Here is a tiny trained network, its code and every weight. The questions are about switching its units off for an input and a target symbol, where a switched-off unit gives its printed mean instead of its output.

import numpy as np


def w(rows, s, z=0):
    codes = np.array(rows[::2]) - 128.0
    scale = np.full(codes.shape[1], s)
    scale[-1] = z or s
    return codes * scale


def f(y):
    return y / 2 * (1 + np.tanh(0.7978845608 * (y + 0.044715 * y**3)))


def softmax(a):
    e = np.exp(a - a.max(-1, keepdims=True))
    return e / e.sum(-1, keepdims=True)


def log_softmax(a):
    a = a - a.max(-1, keepdims=True)
    return a - np.log(np.exp(a).sum(-1, keepdims=True))


def net(x, mask):
    ids = ['αβδεζηλπσφψω'.index(c) for c in x.split()]
    T = len(ids)
    res = E[ids] + P[:T]
    u = 0
    for l in range(2):
        r = res
        for j in range(3):
            rows = slice(3 * j, 3 * j + 3)
            q, k, v = (r @ M[l][rows].T for M in (Q, K, V))
            z = softmax(np.where(np.tri(T) > 0, q @ k.T / 3**0.5, -1e9)) @ v
            o = O[l][rows]
            res = res + np.where(mask[u + j], z, o[:, -1]) @ o[:, :-1]
        u += 3
        y = f(res @ A[l][:, :-1].T + A[l][:, -1])
        res = res + np.where(mask[u : u + 12], y, B[l][:, -1]) @ B[l][:, :-1]
        u += 12
    return log_softmax(res[-1] @ U[:, :-1].T + U[:, -1])


Q, K, V, O, A, B = {}, {}, {}, {}, {}, {}
E = w([
[164,168,167,49,122,3,124],'α',
[192,199,135,196,106,126,167],'β',
[197,162,213,57,180,202,134],'δ',
[137,203,183,150,107,85,109],'ε',
[154,25,224,94,74,67,49],'ζ',
[245,82,101,132,80,57,47],'η',
[104,206,87,147,12,163,62],'λ',
[247,126,121,174,103,93,195],'π',
[125,100,178,136,243,199,77],'σ',
[8,109,216,58,68,196,119],'φ',
[175,43,95,221,140,142,54],'ψ',
[66,24,126,140,167,122,43],'ω',
],0.013)
P = w([
[186,88,89,2,93,251,100],'0',
[172,52,226,215,111,28,169],'1',
[138,89,228,210,115,66,145],'2',
[130,99,206,193,117,73,155],'3',
[106,119,201,164,115,91,143],'4',
[100,127,192,146,120,97,146],'5',
[80,143,186,128,129,97,128],'6',
[81,154,176,129,127,120,139],'7',
[91,124,151,89,148,68,161],'8',
[84,154,142,109,136,121,158],'9',
[57,185,158,98,141,128,124],'10',
[66,177,137,102,137,151,150],'11',
[61,195,146,96,140,147,128],'12',
],0.0051)
Q[0] = w([
[200,78,8,131,99,129,33],'L0H1',
[181,84,161,61,156,180,81],'L0H1',
[41,88,83,169,197,119,170],'L0H1',
[124,158,109,75,180,52,202],'L0H2',
[186,142,161,65,116,243,175],'L0H2',
[55,228,188,225,185,76,132],'L0H2',
[116,36,217,152,136,58,155],'L0H3',
[39,95,40,34,115,73,146],'L0H3',
[97,102,205,160,55,113,70],'L0H3',
],0.011)
K[0] = w([
[191,141,130,198,94,112,41],'L0H1',
[173,85,206,132,148,132,126],'L0H1',
[95,72,80,177,180,133,110],'L0H1',
[146,87,141,62,96,146,181],'L0H2',
[182,209,210,143,158,118,128],'L0H2',
[45,137,64,74,124,174,203],'L0H2',
[155,161,130,92,252,117,126],'L0H3',
[199,170,111,109,106,181,192],'L0H3',
[166,128,131,207,158,86,72],'L0H3',
],0.014)
V[0] = w([
[75,76,139,139,128,115,174],'L0H1',
[120,162,184,115,83,103,253],'L0H1',
[169,183,141,124,110,129,142],'L0H1',
[184,111,44,19,172,110,95],'L0H2',
[140,117,132,91,164,60,100],'L0H2',
[62,93,222,163,96,133,141],'L0H2',
[30,130,107,94,43,118,59],'L0H3',
[143,112,140,148,75,206,179],'L0H3',
[122,192,98,157,95,158,87],'L0H3',
],0.0066)
O[0] = w([
[116,169,140,145,189,136,120,66],'L0H1',
[227,48,174,221,118,92,120,195],'L0H1',
[180,67,144,153,83,110,127,204],'L0H1',
[155,137,23,89,123,208,193,22],'L0H2',
[164,161,86,102,119,99,157,141],'L0H2',
[117,132,154,169,156,2,95,255],'L0H2',
[97,97,130,5,132,39,119,91],'L0H3',
[75,155,171,147,114,215,99,79],'L0H3',
[66,208,118,95,127,189,96,72],'L0H3',
],0.0051,0.0021)
A[0] = w([
[128,227,154,108,180,154,198,189],'L0N1',
[194,223,143,164,60,47,164,180],'L0N2',
[160,143,113,106,76,116,174,212],'L0N3',
[93,130,75,141,189,181,158,71],'L0N4',
[118,143,171,111,165,72,119,124],'L0N5',
[63,48,140,234,149,93,217,154],'L0N6',
[98,185,218,197,127,100,153,21],'L0N7',
[6,147,103,101,107,157,128,100],'L0N8',
[79,137,119,132,254,153,168,46],'L0N9',
[96,51,141,81,130,117,133,2],'L0N10',
[123,68,74,106,126,85,28,237],'L0N11',
[150,108,197,152,81,89,178,1],'L0N12',
],0.0097,0.0013)
B[0] = w([
[173,55,213,97,147,99,144,135],'L0N1',
[46,162,122,99,156,134,43,246],'L0N2',
[136,181,130,113,102,134,136,151],'L0N3',
[135,118,103,121,172,180,88,126],'L0N4',
[143,144,132,174,105,166,180,166],'L0N5',
[80,120,170,86,77,117,147,169],'L0N6',
[164,112,91,82,139,109,161,197],'L0N7',
[119,121,132,125,147,143,248,144],'L0N8',
[103,216,75,108,101,94,67,136],'L0N9',
[140,133,224,85,132,174,107,129],'L0N10',
[127,45,90,116,64,136,103,159],'L0N11',
[165,124,124,136,207,164,113,195],'L0N12',
],0.012)
Q[1] = w([
[160,113,147,98,216,116,136],'L1H1',
[164,5,152,106,64,196,128],'L1H1',
[99,89,117,161,163,83,57],'L1H1',
[186,152,183,124,109,136,230],'L1H2',
[23,106,107,132,94,125,152],'L1H2',
[104,92,151,132,13,157,178],'L1H2',
[83,140,153,134,149,113,64],'L1H3',
[184,48,166,174,142,155,113],'L1H3',
[67,75,107,164,51,157,164],'L1H3',
],0.02)
K[1] = w([
[228,97,142,134,191,189,126],'L1H1',
[115,94,141,180,223,5,131],'L1H1',
[112,187,125,100,138,167,40],'L1H1',
[111,163,209,144,183,48,184],'L1H2',
[55,75,45,169,162,130,138],'L1H2',
[90,53,111,193,153,60,126],'L1H2',
[123,118,121,106,70,182,67],'L1H3',
[219,46,136,163,173,74,114],'L1H3',
[13,71,121,193,132,59,124],'L1H3',
],0.017)
V[1] = w([
[135,197,148,61,97,53,160],'L1H1',
[121,99,108,9,166,148,206],'L1H1',
[159,151,67,187,121,71,181],'L1H1',
[111,69,109,155,200,147,46],'L1H2',
[110,206,140,42,191,78,95],'L1H2',
[58,88,167,170,45,84,133],'L1H2',
[226,103,9,118,135,176,146],'L1H3',
[36,70,87,98,196,155,144],'L1H3',
[173,100,108,78,48,1,124],'L1H3',
],0.0098)
O[1] = w([
[100,155,70,110,112,175,130,146],'L1H1',
[170,37,92,151,179,206,114,207],'L1H1',
[104,120,125,56,109,82,177,1],'L1H1',
[175,91,87,139,143,61,81,133],'L1H2',
[129,144,57,111,24,151,132,97],'L1H2',
[67,119,175,189,110,95,116,112],'L1H2',
[174,93,159,98,157,52,198,178],'L1H3',
[84,67,123,173,68,115,132,140],'L1H3',
[107,109,83,125,254,54,100,137],'L1H3',
],0.0082,0.0087)
A[1] = w([
[172,41,173,34,99,115,125,164],'L1N1',
[212,173,161,122,168,100,76,144],'L1N2',
[183,75,106,152,57,151,188,199],'L1N3',
[119,125,107,73,139,93,255,81],'L1N4',
[196,134,63,72,167,132,136,5],'L1N5',
[66,47,107,185,44,100,95,53],'L1N6',
[116,241,153,169,68,115,54,223],'L1N7',
[92,94,105,110,142,176,37,59],'L1N8',
[83,193,54,121,55,111,105,18],'L1N9',
[162,201,209,61,51,105,166,16],'L1N10',
[141,177,86,252,168,118,104,79],'L1N11',
[156,30,208,152,66,124,140,157],'L1N12',
],0.0088,0.0019)
B[1] = w([
[62,155,147,168,49,162,107,207],'L1N1',
[188,166,174,118,36,154,126,251],'L1N2',
[109,195,146,138,153,31,90,170],'L1N3',
[81,163,141,115,133,52,32,165],'L1N4',
[178,160,71,132,145,112,168,195],'L1N5',
[243,125,115,76,134,135,158,229],'L1N6',
[147,73,113,27,130,136,89,225],'L1N7',
[81,156,180,129,75,85,213,244],'L1N8',
[68,192,194,202,179,137,111,201],'L1N9',
[31,5,59,174,180,61,217,174],'L1N10',
[72,140,51,198,114,174,136,187],'L1N11',
[99,71,81,92,204,128,123,201],'L1N12',
],0.011,0.014)
U = w([
[108,125,154,195,124,122,111,83],'α',
[134,97,77,137,38,86,64,37],'β',
[176,117,169,121,116,156,119,185],'δ',
[140,125,170,116,178,99,107,57],'ε',
[114,137,92,100,156,135,150,21],'ζ',
[103,100,203,118,198,160,156,111],'η',
[72,119,131,79,122,139,47,254],'λ',
[122,55,219,158,78,111,61,71],'π',
[96,122,180,138,82,79,177,151],'σ',
[129,47,114,1,90,135,138,100],'φ',
[97,85,115,133,66,152,123,103],'ψ',
[135,61,105,148,177,124,69,231],'ω',
],0.006,0.0024)

Each question gives the input, a string of symbols that net reads in full, and the target symbol t.
The units are the heads (3 rows each of Q, K, V and O) and the neurons (one row each of A and B). Each row of codes is followed by its name. A weight is (code - 128) times the scale printed after its matrix; where a second scale follows, it is the last column's (O, A, B and U).
mask holds one flag per unit, layer by layer, with each layer's heads first. A switched-off unit (its flag False) gives its mean, the last column of its rows in O or B, instead of its output. The means were averaged over made-up inputs and are rounded, as every weight is.
A unit's drop is (log p(t) with every unit on - log p(t) with that unit switched off) / (log p(t) with every unit on - log p(t) with every unit switched off).
The circuit of an input: a set's keep is (log p(t) with only the set's units on - log p(t) with every unit switched off) / (log p(t) with every unit on - log p(t) with every unit switched off). Starting from the 12 units with the biggest drops (on a tie, the unit counted first), units are removed one at a time, each time the one whose removal leaves the highest keep (on an exact tie, the one counted first), for as long as the keep stays at least 0.8.
circuit, biggest first: the units of the circuit, biggest drop first
k most important neurons: the k neurons with the biggest drops, biggest first
heads that matter: for each layer, one digit per head in row order, 1 if its drop is at least 0.15 and else 0, layers parted by /
drop of u: that unit's drop, to one decimal
input ω ω φ ω ε β ε λ ω, target σ: circuit, biggest first -> L1N8, L1H3
input φ η ζ ε π ε π, target ψ: 2 most important neurons -> L0N10, L0N2
input π π ε σ ε δ λ, target λ: circuit, biggest first -> L1N9, L1N7, L1H1, L1H3
input ε ε ε π η ε β ε β η π ω, target φ: circuit, biggest first -> L1N6, L1H3, L0N11
input π β ε ω δ α δ φ ε, target σ: 4 most important neurons -> L1N10, L0N6, L0N7, L1N7
input δ δ λ β ε λ ζ, target π: 2 most important neurons -> L0N2, L0N12
input φ δ ε δ σ ε, target ψ: 3 most important neurons -> L0N10, L1N11, L0N2
input σ π δ, target δ: heads that matter -> 000 / 010
input φ λ ε π ψ, target ω: circuit, biggest first -> L1H2, L0N11, L1N12
input δ π ε ε β ε φ λ, target λ: circuit, biggest first -> L1N9, L1N7, L1H3
input ε ε σ φ π σ ε σ, target λ: circuit, biggest first -> L0N9, L1N7, L1H3, L0H1
input ψ δ π η ε ε, target π: 2 most important neurons -> L0N2, L1N1
input π φ β ω ε, target σ: 2 most important neurons -> L0N6, L1N10
input π π η ε ω ε α, target σ: heads that matter -> 011 / 101
input π ζ ε ε ε π δ ε η φ ε β, target σ: 2 most important neurons -> L1N10, L0N6
input β ε φ ε λ β, target φ: heads that matter -> 000 / 101
input ζ φ ω ζ ω ε π ε, target α: most important neuron -> L1N11
input φ η ω φ η λ ζ ε ε δ δ π π, target ψ: 2 most important neurons -> L0N10, L1N11
input β π π ε ε, target φ: heads that matter -> 010 / 101
input λ β π λ π, target η: 4 most important neurons -> L0N2, L0N8, L0N12, L0N11
input π ε ω ε ε ζ π ζ α ζ σ δ π, target σ: heads that matter -> 011 / 101
input ε σ ε α, target λ: 3 most important neurons -> L0N2, L1N7, L0N7
input η φ ε α ζ α δ φ β ε, target ε: heads that matter -> 010 / 001
input π ε ε β π β ε φ, target η: heads that matter -> 000 / 010
input π φ φ α η π σ σ ε β ω, target φ: 3 most important neurons -> L1N6, L0N12, L0N3
input β ε ω ε σ, target φ: 2 most important neurons -> L0N9, L1N7
input ψ π β ε π ζ σ σ, target π: 3 most important neurons -> L0N9, L1N1, L0N2
input ε π δ δ δ ψ β, target λ: drop of L0H1 -> 0.1
